Below is a small trained network, with its code and all its weights. Each question gives an input and a target symbol and asks what happens when units are switched off, that is, made to give their printed mean instead of their output.

import numpy as np


def w(rows, s, z=0):
    codes = np.array(rows[::2]) - 128.0
    scale = np.full(codes.shape[1], s)
    scale[-1] = z or s
    return codes * scale


def f(y):
    return np.maximum(y, 0)


def softmax(a):
    e = np.exp(a - a.max(-1, keepdims=True))
    return e / e.sum(-1, keepdims=True)


def log_softmax(a):
    a = a - a.max(-1, keepdims=True)
    return a - np.log(np.exp(a).sum(-1, keepdims=True))


def net(x, mask):
    ids = ['Πβγεθξτφω'.index(c) for c in x.split()]
    T = len(ids)
    res = E[ids] + P[:T]
    q, k, v = (res @ M[0].T for M in (Q, K, V))
    z = softmax(np.where(np.tri(T) > 0, q @ k.T / 3**0.5, -1e9)) @ v
    res = res + np.where(mask[0], z, O[0][:, -1]) @ O[0][:, :-1]
    y = f(res @ A[0][:, :-1].T + A[0][:, -1])
    res = res + np.where(mask[1:13], y, B[0][:, -1]) @ B[0][:, :-1]
    return log_softmax(res[-1] @ U[:, :-1].T + U[:, -1])


Q, K, V, O, A, B = {}, {}, {}, {}, {}, {}
E = w([
[236,115,142,96],'Π',
[150,5,143,120],'β',
[84,152,164,53],'γ',
[165,57,85,156],'ε',
[100,59,52,110],'θ',
[140,78,168,208],'ξ',
[124,192,92,171],'τ',
[191,189,105,123],'φ',
[181,97,111,147],'ω',
],0.023)
P = w([
[75,153,62,254],'0',
[73,173,78,230],'1',
[95,180,91,187],'2',
[121,170,107,158],'3',
[144,146,128,141],'4',
[164,166,150,125],'5',
[163,172,167,113],'6',
[190,117,147,104],'7',
[182,121,146,91],'8',
[193,103,149,93],'9',
[203,99,151,91],'10',
[187,111,156,82],'11',
[190,117,161,79],'12',
[217,78,150,80],'13',
],0.0053)
Q[0] = w([
[39,159,77,80],'head 0',
[213,144,65,254],'head 0',
[111,226,99,113],'head 0',
],0.0067)
K[0] = w([
[153,206,95,168],'head 0',
[137,187,138,116],'head 0',
[184,133,9,115],'head 0',
],0.014)
V[0] = w([
[107,127,150,112],'head 0',
[59,255,56,51],'head 0',
[45,185,117,107],'head 0',
],0.0091)
O[0] = w([
[73,3,157,47,109],'head 0',
[168,165,98,85,4],'head 0',
[48,91,168,230,48],'head 0',
],0.0047,0.0032)
A[0] = w([
[51,34,192,215,43],'neuron 0',
[176,75,193,86,195],'neuron 1',
[193,87,139,130,224],'neuron 2',
[139,149,51,213,104],'neuron 3',
[105,200,117,185,88],'neuron 4',
[147,149,177,63,91],'neuron 5',
[144,156,80,212,253],'neuron 6',
[112,30,3,67,165],'neuron 7',
[183,254,56,134,205],'neuron 8',
[49,136,175,141,116],'neuron 9',
[114,247,189,42,137],'neuron 10',
[92,87,98,194,169],'neuron 11',
],0.011,0.0043)
B[0] = w([
[88,172,54,124,185],'neuron 0',
[89,139,57,155,219],'neuron 1',
[75,254,182,73,220],'neuron 2',
[194,76,129,152,181],'neuron 3',
[144,166,14,101,154],'neuron 4',
[147,187,41,210,168],'neuron 5',
[168,115,214,130,204],'neuron 6',
[149,56,145,145,249],'neuron 7',
[108,93,108,51,211],'neuron 8',
[5,115,129,68,148],'neuron 9',
[125,51,122,164,209],'neuron 10',
[66,215,154,169,186],'neuron 11',
],0.0079,0.011)
U = w([
[149,151,140,36,139],'Π',
[109,117,27,120,86],'β',
[85,101,142,37,163],'γ',
[198,120,222,134,254],'ε',
[187,83,106,172,171],'θ',
[138,163,120,173,115],'ξ',
[205,153,2,168,86],'τ',
[197,97,64,71,60],'φ',
[158,53,164,82,102],'ω',
],0.01,0.0061)

Each question gives the input, a string of symbols that net reads in full, and the target symbol t.
The units are the heads (3 rows each of Q, K, V and O) and the neurons (one row each of A and B). Each row of codes is followed by its name. A weight is (code - 128) times the scale printed after its matrix; where a second scale follows, it is the last column's (O, A, B and U).
mask holds one flag per unit, heads first, then neurons. A switched-off unit (its flag False) gives its mean, the last column of its rows in O or B, instead of its output. The means were averaged over made-up inputs and are rounded, as every weight is.
A unit's drop is (log p(t) with every unit on - log p(t) with that unit switched off) / (log p(t) with every unit on - log p(t) with every unit switched off).
The circuit of an input: a set's keep is (log p(t) with only the set's units on - log p(t) with every unit switched off) / (log p(t) with every unit on - log p(t) with every unit switched off). Starting from the 12 units with the biggest drops (on a tie, the unit counted first), units are removed one at a time, each time the one whose removal leaves the highest keep (on an exact tie, the one counted first), for as long as the keep stays at least 0.8.
units of the circuit, in order: the units of the circuit, biggest drop first
most important unit: the unit with the biggest drop
k most important neurons: the k neurons with the biggest drops, biggest first
drop of u: that unit's drop, to one decimal
input γ τ θ, target θ: units of the circuit, in order : [neuron 7; neuron 2; neuron 8]
input θ ω ω ω φ φ τ Π, target τ: most important unit : neuron 5
input β τ Π, target Π: units of the circuit, in order : [neuron 2; neuron 7]
input ε ξ ε θ τ ε γ β, target β: 2 most important neurons : [neuron 1; neuron 0]
input τ γ φ β, target β: units of the circuit, in order : [neuron 0; neuron 1]
input Π γ ω ω γ ξ γ β τ ω, target ε: 2 most important neurons : [neuron 0; neuron 8]
input Π ε β ξ γ φ, target φ: 4 most important neurons : [neuron 8; neuron 11; neuron 10; neuron 4]
input γ γ θ γ γ Π ω β ε ξ γ β Π, target τ: 2 most important neurons : [neuron 1; neuron 5]
input τ γ γ Π ε θ, target θ: units of the circuit, in order : [neuron 7; neuron 8]
input ω γ φ γ β γ τ γ Π τ, target φ: 2 most important neurons : [neuron 8; neuron 4]
input τ τ γ ξ β φ τ ω ξ θ φ, target Π: drop of neuron 2 : 0.1
input θ β β Π, target Π: drop of head 0 : -0.1
input γ ξ θ φ Π γ ω φ, target Π: drop of neuron 8 : 1.0
